a =
[[  20.30  103.82  138.32  -30.27  176.17]
 [ -33.96   79.04  -36.32  221.67 -197.91]
 [   8.18    2.55  -46.60  200.60 -121.79]
 [ -37.85  -41.37  112.69   67.89   41.51]
 [ -20.29  205.86   96.42  -67.78   87.78]
 [  14.91  206.81  -30.16   53.96   -2.92]
 [  68.66  109.66  144.01   20.84    5.17]
 [ -27.34  -55.21  111.53   86.02   32.24]]
Indices start at 1.
(1, 1) => 20.30
(4, 5) => 41.51
(8, 1) => -27.34
(3, 3) => -46.60
(1, 3) => 138.32
(3, 1) => 8.18
(8, 4) => 86.02
(4, 1) => -37.85
(6, 4) => 53.96
(6, 5) => -2.92
(5, 3) => 96.42
(2, 2) => 79.04
(1, 2) => 103.82
(5, 2) => 205.86
(5, 1) => -20.29
(6, 1) => 14.91
(3, 5) => -121.79
(3, 4) => 200.60
(8, 5) => 32.24
(7, 2) => 109.66
(8, 3) => 111.53
(7, 1) => 68.66
(4, 4) => 67.89
(5, 5) => 87.78
(4, 3) => 112.69
(7, 5) => 5.17
(1, 5) => 176.17
(2, 4) => 221.67

B =
-1.27   1.31   1.55   0.69   1.14   0.61   0.98   0.70   0.21   0.24
 0.33  -1.48   1.13  -0.23   0.77   0.74  -1.37   1.26   1.38  -0.83
 1.01  -1.10  -1.17  -1.66  -0.39  -0.49  -0.48  -1.52  -0.17  -1.31
 0.44  -0.54  -1.59   1.72   1.45   1.10   1.26   1.36  -0.72   0.73
-0.79  -1.28   0.47   2.05  -0.90  -0.02   0.85  -1.19  -1.66  -1.15
 1.21   1.24  -1.17   0.89   1.01  -1.69  -0.91   0.45   1.01   1.47
-0.05  -0.33   1.66  -1.29  -1.34  -1.99  -0.97  -1.03  -0.10   0.17
Indices start at 1.
(1, 1) -> -1.27
(4, 2) -> -0.54
(1, 4) -> 0.69
(5, 2) -> -1.28
(4, 3) -> -1.59
(1, 3) -> 1.55
(5, 4) -> 2.05
(7, 9) -> -0.10
(6, 2) -> 1.24
(4, 6) -> 1.10
(2, 3) -> 1.13
(6, 8) -> 0.45
(6, 6) -> -1.69
(5, 6) -> -0.02
(5, 3) -> 0.47
(4, 1) -> 0.44
(7, 4) -> -1.29
(4, 10) -> 0.73
(7, 5) -> -1.34
(2, 1) -> 0.33
(2, 5) -> 0.77
(1, 6) -> 0.61
(5, 10) -> -1.15
(6, 10) -> 1.47
(7, 10) -> 0.17
(7, 1) -> -0.05
(1, 10) -> 0.24
(3, 4) -> -1.66
(6, 7) -> -0.91
(4, 4) -> 1.72
(2, 2) -> -1.48

data =
3	1	4	2	3	0	1	6	2
5	5	5	1	4	0	1	3	2
3	3	3	1	4	2	2	3	3
3	3	7	2	7	1	0	5	2
3	5	5	2	4	2	0	4	1
5	2	3	0	2	1	1	7	1
5	7	7	0	6	2	2	2	4
3	6	6	1	3	1	1	1	1
4	1	7	2	7	0	1	4	1
2	7	5	1	5	2	2	2	4
3	4	6	2	3	1	1	7	3
2	3	2	2	4	0	0	7	3
Rows and columns are counted from 1.
row 1 col 1 -> 3
row 3 col 1 -> 3
row 11 col 8 -> 7
row 4 col 2 -> 3
row 1 col 4 -> 2
row 11 col 9 -> 3
row 7 col 9 -> 4
row 5 col 1 -> 3
row 11 col 5 -> 3
row 9 col 7 -> 1
row 12 col 8 -> 7
row 12 col 9 -> 3
row 3 col 8 -> 3
row 7 col 2 -> 7
row 4 col 6 -> 1
row 10 col 3 -> 5
row 5 col 2 -> 5
row 4 col 7 -> 0
row 1 col 7 -> 1
row 8 col 7 -> 1
row 2 col 3 -> 5
row 8 col 3 -> 6
row 9 col 2 -> 1
row 6 col 6 -> 1
row 7 col 5 -> 6
row 2 col 8 -> 3
row 6 col 9 -> 1
row 4 col 5 -> 7
row 8 col 2 -> 6
row 11 col 3 -> 6

grid =
[[470 656 398 310 607 578 754]
 [427 712 683 375 742 549 701]
 [576 510 758 465 753 661 602]
 [519 318 462 594 541 514 218]
 [720 509 700 507 779 492 375]
 [201 568 651 492 572 581 612]
 [336 407 767 579 650 699 454]
 [306 494 246 437 430 484 483]
 [725 521 276 390 599 420 430]]
Rows and columns are counted from 1.
(1, 1) => 470
(1, 6) => 578
(2, 5) => 742
(6, 2) => 568
(3, 3) => 758
(4, 7) => 218
(9, 2) => 521
(3, 6) => 661
(9, 5) => 599
(7, 3) => 767
(8, 3) => 246
(9, 4) => 390
(7, 1) => 336
(8, 6) => 484
(3, 5) => 753
(2, 1) => 427
(2, 2) => 712
(7, 4) => 579
(9, 1) => 725
(8, 4) => 437

x =
-37.40,10.31,52.01,44.77,167.49,82.64,91.26,105.47,53.80,-103.48,-152.65,62.87,46.40,-13.26,-66.18,-91.04
-102.58,183.22,111.82,188.03,44.70,44.88,-187.10,6.46,-59.62,-153.13,-101.90,-2.51,136.47,-125.48,-113.84,-41.71
-100.23,-86.57,-84.73,-54.37,-249.00,-158.05,47.00,-63.64,-11.45,105.71,145.50,-213.80,-156.18,122.93,-91.68,-149.33
Indices start at 1.
row 1 col 1	-37.40
row 3 col 12	-213.80
row 1 col 14	-13.26
row 3 col 16	-149.33
row 1 col 11	-152.65
row 1 col 7	91.26
row 3 col 1	-100.23
row 2 col 6	44.88
row 1 col 6	82.64
row 3 col 10	105.71
row 2 col 3	111.82
row 3 col 7	47.00
row 1 col 13	46.40
row 1 col 8	105.47
row 1 col 5	167.49
row 1 col 4	44.77
row 2 col 13	136.47
row 2 col 8	6.46
row 2 col 5	44.70
row 3 col 15	-91.68
row 3 col 5	-249.00
row 1 col 12	62.87
row 3 col 3	-84.73
row 2 col 9	-59.62
row 3 col 4	-54.37
row 3 col 8	-63.64
row 2 col 16	-41.71
row 3 col 13	-156.18
